Below are the code and all the weights of a small trained network. Each question names an input and a target symbol and asks about switching units off, where a switched-off unit gives its printed mean instead of its output.

import numpy as np


def w(rows, s, z=0):
    codes = np.array(rows[::2]) - 128.0
    scale = np.full(codes.shape[1], s)
    scale[-1] = z or s
    return codes * scale


def norm(h):
    return h / np.sqrt((h * h).mean(-1, keepdims=True) + 1e-5)


def f(y):
    return y / 2 * (1 + np.tanh(0.7978845608 * (y + 0.044715 * y**3)))


def softmax(a):
    e = np.exp(a - a.max(-1, keepdims=True))
    return e / e.sum(-1, keepdims=True)


def log_softmax(a):
    a = a - a.max(-1, keepdims=True)
    return a - np.log(np.exp(a).sum(-1, keepdims=True))


def net(x, mask):
    ids = ['βδεζθλμτψ'.index(c) for c in x.split()]
    T = len(ids)
    res = E[ids] + P[:T]
    u = 0
    for l in range(3):
        q, k, v = (norm(res) @ M[l].T for M in (Q, K, V))
        z = softmax(np.where(np.tri(T) > 0, q @ k.T / 2**0.5, -1e9)) @ v
        res = res + np.where(mask[u], z, O[l][:, -1]) @ O[l][:, :-1]
        u += 1
        y = f(norm(res) @ A[l][:, :-1].T + A[l][:, -1])
        res = res + np.where(mask[u : u + 4], y, B[l][:, -1]) @ B[l][:, :-1]
        u += 4
    return log_softmax(norm(res)[-1] @ U[:, :-1].T + U[:, -1])


Q, K, V, O, A, B = {}, {}, {}, {}, {}, {}
E = w([
[72,95,201,126,82],'β',
[71,56,102,139,92],'δ',
[79,158,203,70,149],'ε',
[198,109,173,154,166],'ζ',
[178,129,90,89,116],'θ',
[70,161,55,165,90],'λ',
[166,97,169,158,192],'μ',
[160,60,112,253,154],'τ',
[101,197,126,195,193],'ψ',
],0.026)
P = w([
[254,206,163,212,85],'0',
[201,187,167,182,85],'1',
[154,161,155,169,87],'2',
[136,144,155,141,84],'3',
[115,126,158,100,94],'4',
[113,105,141,67,88],'5',
[111,79,123,38,77],'6',
[93,60,92,33,65],'7',
],0.0079)
Q[0] = w([
[50,147,77,255,11],'0.h0',
[222,95,147,197,117],'0.h0',
],0.035)
K[0] = w([
[42,234,108,244,175],'0.h0',
[253,147,106,161,132],'0.h0',
],0.039)
V[0] = w([
[75,212,16,146,154],'0.h0',
[154,68,200,140,4],'0.h0',
],0.018)
O[0] = w([
[216,146,203,137,7,37],'0.h0',
[106,88,6,113,181,254],'0.h0',
],0.012,0.005)
A[0] = w([
[158,3,182,123,135,27],'0.n0',
[188,118,142,183,188,116],'0.n1',
[92,116,104,68,82,252],'0.n2',
[166,156,98,89,136,27],'0.n3',
],0.033,0.0031)
B[0] = w([
[25,79,38,115,214,179],'0.n0',
[187,161,173,253,94,200],'0.n1',
[155,129,223,60,125,247],'0.n2',
[214,135,50,128,192,228],'0.n3',
],0.022,0.013)
Q[1] = w([
[159,79,144,138,144],'1.h0',
[241,138,3,86,85],'1.h0',
],0.05)
K[1] = w([
[125,68,150,137,125],'1.h0',
[197,95,1,10,221],'1.h0',
],0.041)
V[1] = w([
[128,246,15,65,103],'1.h0',
[122,1,82,103,147],'1.h0',
],0.0083)
O[1] = w([
[163,137,159,150,2,96],'1.h0',
[131,165,37,109,118,2],'1.h0',
],0.0056,0.00076)
A[1] = w([
[116,89,164,251,203,1],'1.n0',
[194,73,192,209,198,202],'1.n1',
[11,83,144,52,104,131],'1.n2',
[238,161,82,158,180,118],'1.n3',
],0.025,0.0099)
B[1] = w([
[177,1,75,58,83,180],'1.n0',
[50,136,98,165,119,226],'1.n1',
[117,141,107,78,35,205],'1.n2',
[177,144,95,206,130,249],'1.n3',
],0.033,0.021)
Q[2] = w([
[148,151,128,126,110],'2.h0',
[97,148,168,147,252],'2.h0',
],0.024)
K[2] = w([
[121,159,128,141,155],'2.h0',
[112,200,5,166,12],'2.h0',
],0.019)
V[2] = w([
[153,2,165,126,110],'2.h0',
[198,202,63,184,174],'2.h0',
],0.029)
O[2] = w([
[196,45,55,212,155,123],'2.h0',
[90,53,217,8,105,252],'2.h0',
],0.017,0.015)
A[2] = w([
[177,91,31,156,109,67],'2.n0',
[4,143,230,156,108,106],'2.n1',
[24,59,132,94,76,82],'2.n2',
[208,107,100,129,132,3],'2.n3',
],0.026,0.011)
B[2] = w([
[163,159,70,85,176,249],'2.n0',
[88,171,104,216,190,165],'2.n1',
[164,43,149,189,164,210],'2.n2',
[3,77,146,168,82,184],'2.n3',
],0.035,0.016)
U = w([
[52,106,73,89,184,21],'β',
[141,150,118,90,127,29],'δ',
[104,160,113,117,61,43],'ε',
[202,110,165,79,150,245],'ζ',
[72,70,176,123,130,157],'θ',
[193,144,169,175,83,157],'λ',
[254,100,120,178,178,253],'μ',
[161,118,144,138,113,44],'τ',
[102,147,166,199,139,176],'ψ',
],0.017,0.003)

Each question gives the input, a string of symbols that net reads in full, and the target symbol t.
The units are the heads (2 rows each of Q, K, V and O) and the neurons (one row each of A and B). Each row of codes is followed by its name. A weight is (code - 128) times the scale printed after its matrix; where a second scale follows, it is the last column's (O, A, B and U).
mask holds one flag per unit, layer by layer, with each layer's heads first. A switched-off unit (its flag False) gives its mean, the last column of its rows in O or B, instead of its output. The means were averaged over made-up inputs and are rounded, as every weight is.
A unit's drop is (log p(t) with every unit on - log p(t) with that unit switched off) / (log p(t) with every unit on - log p(t) with every unit switched off).
The circuit of an input: a set's keep is (log p(t) with only the set's units on - log p(t) with every unit switched off) / (log p(t) with every unit on - log p(t) with every unit switched off). Starting from the 12 units with the biggest drops (on a tie, the unit counted first), units are removed one at a time, each time the one whose removal leaves the highest keep (on an exact tie, the one counted first), for as long as the keep stays at least 0.8.
units of the circuit, in order: the units of the circuit, biggest drop first
k most important neurons: the k neurons with the biggest drops, biggest first
k most important neurons of layer l: the k neurons of layer l with the biggest drops, biggest first
input ε β β, target ε: units of the circuit, in order : (0.n3; 0.n1; 1.n2)
input θ ε θ θ δ θ β θ, target ζ: 2 most important neurons of layer 0 : (0.n2; 0.n1)
input ζ ψ ε δ β λ, target λ: units of the circuit, in order : (0.h0)
input θ μ θ, target β: 3 most important neurons : (0.n3; 1.n3; 2.n3)
input ε θ θ θ θ ψ, target ψ: units of the circuit, in order : (0.h0; 2.n1; 1.n0)
input τ τ ψ ε, target ψ: units of the circuit, in order : (1.n0; 2.n1)
input λ θ ε ε, target ε: units of the circuit, in order : (0.n3; 1.n2)
input β ε δ, target ε: 3 most important neurons : (0.n3; 0.n1; 1.n2)
input β β θ ε ε θ δ, target θ: 2 most important neurons of layer 1 : (1.n2; 1.n0)
input μ θ ε, target θ: 2 most important neurons of layer 1 : (1.n3; 1.n0)
input μ ε θ ε θ θ, target θ: 3 most important neurons : (1.n2; 0.n2; 2.n3)
input ζ θ ζ θ δ, target θ: 3 most important neurons : (1.n2; 0.n1; 0.n2)
input β θ ε, target θ: 2 most important neurons : (1.n2; 1.n0)
input θ ψ δ, target ψ: units of the circuit, in order : (0.h0; 1.n0; 2.n1)
input β ψ δ, target ψ: units of the circuit, in order : (1.n0; 0.h0; 2.n1)
input λ ε δ ψ ε, target ψ: 3 most important neurons : (1.n0; 0.n0; 2.n1)
input β θ β β, target θ: 4 most important neurons : (0.n1; 1.n0; 1.n2; 2.n0)
input λ θ θ δ δ θ β ψ, target ψ: most important neuron : (1.n2)
input θ θ θ λ θ, target ζ: 3 most important neurons of layer 0 : (0.n2; 0.n1; 0.n3)
input β ζ β ε ε μ δ ζ, target β: units of the circuit, in order : (0.h0)
